How the objects are linked:
state | y l n z
q346 | q580 q898 q485 q726
q565 | q256 q47 q643 q619
q375 | q130 q406 q978 q993
q898 | q346 q952 q543 q742
q299 | q581 q435 q734 q694
q163 | q102 q186 q738 q612
q146 | q697 q978 q114 q375
q47 | q565 q890 q954 q668
q866 | q832 q734 q303 q299
q114 | q737 q681 q316 q978
q954 | q643 q102 q69 q890
q681 | q114 q140 q910 q107
q177 | q927 q222 q806 q851
q514 | q383 q979 q194 q684
q758 | q435 q832 q921 q538
q633 | q684 q806 q286 q177
q324 | q694 q538 q758 q316
q200 | q107 q737 q36 q697
q351 | q973 q130 q697 q609
q737 | q200 q114 q357 q146
q241 | q669 q485 q998 q346
q140 | q681 q36 q531 q200
q643 | q612 q954 q440 q47
q738 | q851 q468 q245 q186
q669 | q952 q241 q152 q580
q924 | q543 q152 q691 q669
q222 | q177 q245 q383 q738
q69 | q440 q851 q177 q102
q357 | q36 q316 q324 q114
q475 | q734 q921 q67 q758
q827 | q406 q697 q200 q351
q152 | q924 q998 q993 q241
q890 | q47 q629 q102 q79
q485 | q241 q543 q348 q898
q102 | q954 q163 q851 q629
q36 | q140 q357 q694 q737
q194 | q742 q580 q669 q979
q684 | q245 q633 q979 q927
q927 | q468 q177 q633 q69
q286 | q979 q726 q346 q806
q440 | q186 q69 q927 q954
q435 | q299 q758 q475 q324
q406 | q375 q827 q107 q973
q612 | q629 q643 q186 q565
q580 | q194 q346 q241 q286
q973 | q993 q351 q827 q348
q979 | q514 q286 q580 q633
q806 | q633 q383 q726 q222
q538 | q324 q581 q832 q910
q186 | q163 q440 q468 q643
q726 | q286 q742 q898 q383
q978 | q146 q107 q681 q406
q993 | q691 q973 q406 q998
q742 | q726 q194 q952 q514
q468 | q738 q927 q684 q440
q348 | q998 q609 q351 q543
q691 | q609 q993 q375 q152
q283 | q921 q303 q619 q866
q851 | q69 q738 q222 q163
q130 | q351 q375 q146 q691
q921 | q475 q283 q376 q832
q303 | q283 q859 q668 q734
q79 | q668 q256 q629 q67
q694 | q531 q324 q435 q357
q67 | q859 q376 q256 q921
q668 | q619 q79 q890 q859
q316 | q357 q910 q538 q681
q629 | q890 q612 q163 q256
q581 | q538 q299 q866 q531
q531 | q910 q694 q299 q36
q734 | q866 q475 q859 q435
q859 | q303 q67 q79 q475
q910 | q316 q531 q581 q140
q697 | q827 q146 q737 q130
q256 | q79 q565 q612 q376
q952 | q898 q669 q924 q194
q107 | q978 q200 q140 q827
q376 | q67 q619 q565 q283
q609 | q348 q691 q130 q924
q245 | q222 q684 q514 q468
q998 | q152 q348 q973 q485
q619 | q376 q668 q47 q303
q832 | q758 q866 q283 q581
q383 | q806 q514 q742 q245
q543 | q485 q924 q609 q952

In the rows, 63 stands for zero.

The rows follow the links: the fewer symbols apart two objects are, the more alike their rows tend to be.

Each row is also shifted at random along 8 hidden directions that mean nothing.

Known rows, each with its object:
[81, 66, 72, 63, 61, 68, 61, 75, 60, 69, 56, 43, 70, 50, 60, 52, 52, 76, 76, 71, 58, 66, 70, 74, 69, 70, 65, 60, 54, 62, 58, 65, 60, 62, 53, 70, 57, 67, 65, 59, 49, 73, 57, 58, 67, 48, 71, 54, 63, 63, 67, 60]
object: q609
[17, 58, 56, 55, 62, 52, 55, 47, 50, 64, 70, 71, 78, 62, 62, 49, 50, 61, 60, 59, 76, 66, 66, 53, 55, 66, 81, 58, 43, 55, 48, 57, 71, 69, 66, 40, 75, 47, 57, 77, 45, 55, 68, 69, 44, 60, 64, 44, 65, 69, 80, 61]
object: q177
[40, 52, 68, 73, 55, 75, 57, 57, 71, 56, 62, 63, 79, 70, 75, 57, 73, 53, 70, 71, 64, 59, 48, 59, 61, 63, 67, 61, 65, 70, 54, 68, 53, 65, 76, 69, 78, 66, 78, 65, 68, 73, 67, 60, 69, 74, 63, 55, 70, 57, 65, 65]
object: q726
[45, 70, 53, 53, 74, 64, 62, 58, 87, 66, 78, 64, 60, 76, 67, 69, 59, 55, 53, 56, 63, 71, 53, 53, 61, 40, 56, 69, 83, 51, 56, 74, 69, 52, 59, 70, 62, 54, 62, 74, 67, 63, 50, 69, 61, 67, 60, 78, 73, 63, 53, 60]
object: q668
[84, 51, 69, 83, 54, 48, 61, 71, 62, 64, 63, 63, 62, 54, 56, 62, 49, 80, 73, 53, 55, 59, 45, 61, 71, 70, 66, 43, 68, 61, 67, 61, 52, 68, 61, 69, 63, 66, 52, 60, 67, 63, 56, 50, 64, 58, 77, 66, 51, 53, 65, 61]
object: q697
[32, 55, 67, 67, 55, 80, 70, 74, 77, 54, 61, 51, 76, 67, 69, 52, 59, 65, 69, 58, 56, 71, 46, 67, 71, 53, 63, 64, 94, 65, 57, 77, 65, 64, 50, 82, 81, 69, 71, 76, 65, 68, 41, 49, 77, 64, 67, 68, 66, 65, 54, 63]
object: q898
[68, 62, 58, 64, 69, 56, 61, 50, 78, 66, 74, 78, 55, 73, 64, 76, 79, 42, 60, 55, 67, 64, 57, 55, 57, 48, 61, 67, 75, 56, 64, 68, 62, 54, 76, 62, 65, 64, 55, 70, 74, 60, 64, 68, 57, 77, 56, 79, 62, 57, 53, 62]
object: q859
[74, 44, 65, 97, 56, 63, 61, 69, 75, 87, 67, 67, 74, 73, 87, 68, 44, 84, 67, 56, 78, 77, 47, 61, 62, 62, 65, 54, 48, 57, 43, 70, 55, 69, 57, 63, 79, 65, 47, 82, 48, 65, 44, 65, 41, 38, 86, 61, 61, 83, 72, 52]
object: q69
[94, 63, 63, 67, 66, 56, 70, 78, 46, 52, 62, 49, 49, 56, 52, 61, 50, 80, 66, 67, 63, 71, 71, 65, 71, 67, 69, 67, 68, 63, 67, 54, 57, 77, 43, 58, 50, 62, 57, 65, 61, 57, 62, 64, 58, 55, 60, 51, 63, 68, 61, 64]
object: q758
[53, 72, 65, 50, 60, 80, 61, 61, 66, 60, 57, 62, 67, 60, 60, 53, 58, 57, 50, 58, 49, 58, 65, 67, 58, 63, 64, 61, 65, 69, 68, 59, 97, 36, 49, 71, 67, 53, 63, 56, 56, 56, 61, 57, 79, 65, 63, 85, 67, 64, 60, 67]
object: q952
[92, 66, 73, 74, 56, 81, 70, 55, 60, 60, 51, 61, 78, 54, 75, 57, 75, 67, 70, 58, 65, 66, 70, 72, 67, 81, 61, 69, 61, 58, 53, 80, 66, 82, 81, 54, 58, 73, 81, 57, 53, 77, 46, 62, 72, 58, 67, 34, 50, 67, 76, 62]
object: q543
[68, 71, 55, 61, 67, 71, 61, 44, 62, 67, 64, 86, 55, 75, 70, 74, 71, 44, 37, 63, 68, 53, 63, 58, 46, 63, 61, 69, 46, 67, 71, 54, 88, 41, 73, 52, 60, 48, 61, 54, 62, 51, 82, 76, 61, 72, 56, 80, 71, 67, 63, 67]
object: q890
[68, 46, 68, 82, 54, 73, 59, 59, 63, 66, 63, 71, 67, 72, 72, 57, 61, 49, 60, 65, 70, 67, 51, 61, 52, 57, 85, 64, 57, 72, 60, 53, 80, 39, 49, 67, 84, 57, 47, 77, 55, 52, 74, 63, 58, 68, 67, 80, 72, 72, 58, 65]
object: q738
[38, 67, 68, 44, 71, 68, 66, 50, 75, 62, 63, 59, 80, 57, 55, 50, 75, 27, 77, 71, 64, 66, 67, 74, 65, 52, 74, 73, 70, 51, 56, 82, 69, 50, 74, 71, 66, 62, 71, 72, 54, 75, 69, 61, 68, 72, 63, 56, 74, 51, 54, 63]
object: q973
[76, 64, 66, 61, 61, 47, 54, 70, 61, 70, 61, 62, 55, 53, 54, 70, 63, 73, 71, 63, 53, 51, 63, 63, 66, 71, 53, 49, 52, 66, 73, 56, 47, 61, 70, 67, 53, 70, 57, 47, 72, 68, 69, 57, 66, 61, 66, 71, 53, 50, 65, 62]
object: q146
[59, 70, 67, 52, 64, 80, 43, 65, 75, 63, 68, 45, 65, 65, 66, 56, 67, 56, 65, 76, 54, 63, 69, 57, 55, 52, 69, 66, 61, 73, 59, 55, 67, 37, 50, 77, 67, 61, 66, 58, 62, 71, 69, 66, 71, 70, 52, 84, 79, 55, 57, 64]
object: q806
[35, 51, 68, 64, 55, 70, 48, 66, 75, 62, 64, 58, 67, 72, 71, 64, 86, 48, 76, 78, 61, 59, 57, 59, 59, 51, 60, 62, 66, 82, 65, 59, 40, 54, 70, 81, 84, 79, 68, 64, 82, 73, 75, 58, 69, 78, 52, 80, 69, 51, 53, 64]
object: q514
[103, 63, 68, 75, 64, 69, 75, 79, 63, 66, 54, 57, 51, 64, 66, 73, 68, 67, 66, 80, 62, 59, 62, 76, 69, 66, 51, 70, 61, 70, 75, 63, 51, 63, 59, 76, 50, 73, 68, 52, 69, 69, 74, 63, 70, 57, 67, 63, 67, 65, 52, 64]
object: q531
[12, 60, 57, 45, 66, 57, 55, 59, 73, 77, 70, 69, 68, 70, 66, 62, 71, 48, 65, 62, 71, 69, 71, 60, 55, 46, 64, 65, 55, 61, 56, 64, 62, 52, 64, 65, 82, 65, 52, 79, 61, 62, 64, 68, 49, 62, 57, 76, 67, 70, 60, 58]
object: q468
[42, 70, 60, 46, 71, 50, 60, 61, 67, 66, 65, 61, 64, 56, 49, 62, 55, 57, 64, 67, 56, 53, 60, 64, 66, 62, 59, 55, 58, 56, 68, 65, 61, 54, 69, 67, 53, 55, 65, 55, 62, 66, 73, 60, 65, 64, 68, 65, 68, 49, 62, 64]
object: q978
[71, 64, 66, 63, 55, 68, 49, 49, 58, 51, 64, 66, 64, 59, 66, 58, 73, 65, 59, 49, 56, 61, 69, 50, 55, 71, 71, 58, 65, 69, 59, 55, 72, 65, 70, 51, 68, 62, 63, 57, 66, 60, 53, 63, 68, 73, 51, 68, 51, 57, 74, 66]
object: q383
[78, 82, 62, 37, 64, 49, 53, 81, 51, 50, 65, 38, 44, 39, 36, 55, 46, 98, 65, 47, 37, 64, 85, 57, 74, 69, 57, 50, 81, 63, 73, 52, 65, 70, 35, 65, 43, 63, 55, 47, 68, 58, 37, 53, 74, 54, 54, 76, 45, 54, 67, 63]
object: q827
[18, 65, 53, 41, 64, 58, 64, 69, 48, 56, 62, 63, 55, 68, 62, 63, 71, 66, 56, 68, 68, 66, 80, 61, 61, 60, 56, 69, 61, 74, 68, 51, 59, 75, 55, 55, 72, 67, 64, 66, 69, 53, 68, 68, 56, 64, 47, 61, 62, 74, 63, 65]
object: q163
[41, 76, 55, 40, 76, 66, 86, 46, 75, 59, 63, 79, 64, 67, 56, 66, 80, 27, 56, 53, 65, 64, 65, 74, 64, 50, 55, 80, 88, 45, 67, 88, 83, 57, 78, 63, 57, 60, 71, 71, 65, 63, 58, 64, 71, 76, 60, 62, 64, 62, 48, 64]
object: q910
[83, 58, 62, 77, 58, 87, 71, 54, 66, 46, 61, 76, 56, 79, 73, 68, 83, 39, 46, 59, 64, 63, 52, 60, 54, 54, 68, 78, 88, 73, 70, 61, 85, 51, 62, 66, 73, 62, 67, 66, 76, 51, 67, 66, 75, 86, 49, 80, 68, 66, 48, 71]
object: q629
[54, 60, 66, 59, 54, 61, 74, 58, 41, 42, 55, 65, 71, 47, 49, 44, 59, 67, 68, 42, 58, 67, 70, 66, 70, 75, 78, 61, 79, 59, 63, 66, 79, 81, 59, 49, 68, 62, 62, 70, 55, 53, 47, 51, 68, 64, 63, 44, 44, 65, 73, 66]
object: q348
[41, 75, 55, 40, 71, 48, 70, 80, 59, 69, 59, 54, 51, 59, 53, 72, 60, 74, 63, 76, 60, 57, 76, 72, 72, 63, 39, 64, 55, 63, 76, 62, 44, 74, 60, 69, 47, 70, 69, 51, 70, 67, 70, 64, 64, 51, 62, 57, 63, 63, 59, 61]
object: q316

From each start, follow one symbol. Which object do you reach?
Answer with the object's name.
[84, 46, 70, 90, 52, 69, 56, 70, 58, 73, 58, 63, 64, 70, 80, 67, 68, 71, 69, 75, 75, 65, 60, 63, 57, 67, 68, 62, 41, 77, 58, 51, 47, 65, 63, 63, 76, 73, 57, 66, 61, 65, 74, 67, 52, 57, 65, 61, 64, 73, 66, 61]
l	q738
[44, 59, 56, 57, 72, 47, 66, 74, 61, 57, 74, 51, 58, 65, 52, 59, 45, 69, 68, 69, 67, 73, 60, 59, 70, 50, 71, 64, 75, 54, 59, 62, 49, 72, 45, 65, 61, 57, 56, 79, 61, 58, 63, 63, 50, 59, 61, 54, 73, 64, 56, 61]
l	q921
[78, 53, 67, 79, 53, 59, 52, 73, 53, 66, 63, 50, 65, 59, 76, 63, 61, 94, 76, 62, 70, 73, 71, 55, 65, 74, 63, 58, 50, 69, 49, 56, 35, 93, 62, 52, 69, 77, 62, 66, 61, 70, 48, 65, 48, 48, 61, 44, 50, 72, 79, 57]
n	q633
[62, 64, 61, 63, 64, 55, 73, 58, 65, 62, 60, 76, 62, 62, 58, 70, 66, 58, 60, 55, 60, 56, 53, 67, 67, 66, 54, 59, 71, 55, 71, 72, 64, 66, 77, 63, 55, 62, 66, 59, 70, 62, 63, 59, 68, 68, 69, 61, 56, 56, 61, 63]
n	q910
[23, 67, 61, 42, 67, 70, 50, 59, 81, 63, 73, 49, 74, 67, 67, 56, 76, 49, 73, 69, 63, 71, 70, 57, 60, 46, 64, 70, 73, 61, 48, 73, 53, 59, 66, 70, 74, 68, 72, 73, 65, 76, 55, 67, 63, 70, 50, 66, 73, 57, 59, 60]
y	q684
[21, 53, 57, 57, 68, 51, 86, 73, 51, 52, 60, 63, 63, 66, 51, 58, 56, 52, 67, 76, 71, 65, 54, 73, 74, 55, 68, 69, 74, 61, 71, 66, 55, 74, 54, 67, 67, 61, 67, 78, 65, 54, 80, 57, 59, 65, 65, 44, 74, 66, 50, 66]
z	q316
[84, 76, 70, 59, 59, 84, 61, 60, 60, 61, 51, 57, 67, 55, 70, 60, 77, 66, 60, 65, 56, 58, 79, 70, 62, 79, 53, 68, 55, 70, 64, 65, 70, 66, 72, 61, 55, 70, 80, 44, 59, 72, 57, 64, 78, 61, 59, 56, 56, 63, 72, 65]
n	q152
[66, 57, 72, 68, 61, 65, 62, 82, 73, 69, 62, 37, 74, 54, 61, 50, 48, 75, 86, 74, 60, 71, 57, 73, 76, 59, 67, 60, 66, 60, 53, 72, 45, 65, 48, 82, 64, 70, 64, 70, 53, 78, 55, 53, 64, 47, 76, 53, 70, 60, 58, 58]
l	q973
[104, 61, 65, 76, 66, 54, 60, 69, 62, 71, 65, 59, 51, 63, 65, 73, 65, 70, 71, 73, 71, 64, 69, 63, 63, 63, 61, 64, 49, 62, 63, 58, 43, 68, 66, 61, 51, 69, 57, 59, 65, 69, 72, 71, 51, 57, 63, 58, 64, 62, 61, 60]
l	q475
[65, 48, 71, 84, 50, 74, 53, 67, 70, 60, 61, 59, 71, 69, 78, 63, 72, 67, 73, 69, 61, 60, 47, 57, 62, 65, 64, 57, 65, 77, 58, 61, 45, 66, 70, 74, 78, 75, 70, 62, 73, 73, 62, 57, 69, 70, 63, 65, 62, 55, 64, 65]
l	q726
[76, 78, 60, 49, 66, 58, 69, 60, 53, 48, 59, 63, 52, 52, 48, 64, 63, 69, 54, 50, 49, 56, 72, 62, 68, 72, 55, 63, 77, 58, 74, 63, 73, 72, 65, 55, 44, 59, 70, 47, 70, 58, 54, 59, 76, 68, 56, 59, 52, 54, 66, 66]
z	q978
[107, 73, 63, 65, 69, 59, 67, 70, 49, 50, 65, 46, 51, 54, 55, 59, 55, 82, 65, 64, 63, 73, 79, 60, 69, 69, 68, 71, 69, 56, 59, 60, 56, 86, 52, 49, 41, 61, 66, 61, 58, 63, 52, 70, 58, 56, 55, 39, 60, 66, 67, 62]
n	q303
[76, 61, 61, 64, 65, 46, 73, 79, 59, 65, 62, 55, 51, 59, 61, 73, 69, 81, 78, 61, 68, 73, 75, 67, 75, 61, 49, 66, 72, 58, 64, 70, 29, 97, 65, 61, 55, 84, 61, 68, 72, 70, 47, 63, 52, 51, 60, 45, 49, 69, 62, 57]
z	q324
[67, 66, 64, 67, 66, 61, 71, 64, 63, 51, 63, 53, 68, 57, 56, 57, 55, 70, 69, 65, 59, 62, 53, 64, 74, 69, 62, 62, 77, 54, 60, 74, 52, 81, 70, 62, 50, 60, 78, 59, 63, 71, 58, 58, 69, 65, 68, 38, 63, 52, 65, 64]
y	q107
[40, 59, 64, 66, 55, 58, 51, 79, 67, 79, 60, 58, 66, 63, 71, 65, 48, 89, 64, 66, 55, 56, 56, 62, 64, 69, 48, 44, 44, 76, 65, 53, 50, 59, 56, 74, 71, 68, 58, 53, 65, 66, 60, 56, 62, 47, 74, 79, 60, 65, 72, 59]
l	q346
[62, 52, 73, 68, 54, 73, 68, 71, 58, 58, 52, 57, 69, 58, 59, 51, 68, 52, 73, 70, 58, 62, 60, 77, 66, 63, 74, 64, 68, 74, 70, 61, 69, 52, 52, 78, 75, 70, 62, 66, 61, 63, 72, 51, 74, 67, 65, 69, 66, 61, 52, 67]
l	q348
[36, 64, 56, 50, 69, 50, 84, 61, 55, 57, 61, 73, 62, 63, 53, 66, 67, 52, 62, 60, 70, 65, 67, 71, 71, 61, 57, 70, 74, 52, 69, 74, 61, 80, 71, 55, 59, 64, 67, 71, 65, 57, 66, 62, 60, 64, 63, 44, 59, 67, 59, 64]
n	q435
[68, 54, 66, 76, 59, 49, 61, 80, 55, 62, 62, 53, 60, 57, 53, 61, 38, 86, 69, 71, 56, 55, 44, 64, 73, 71, 64, 46, 58, 66, 70, 52, 47, 66, 52, 72, 56, 59, 61, 55, 66, 62, 72, 52, 63, 55, 77, 60, 65, 54, 64, 64]
y	q978
[25, 67, 62, 48, 61, 61, 65, 44, 58, 74, 53, 83, 78, 60, 67, 64, 82, 46, 62, 62, 70, 52, 73, 71, 58, 75, 51, 63, 39, 60, 63, 72, 65, 70, 97, 50, 68, 68, 73, 56, 59, 69, 72, 65, 62, 63, 66, 47, 54, 63, 77, 63]
n	q998
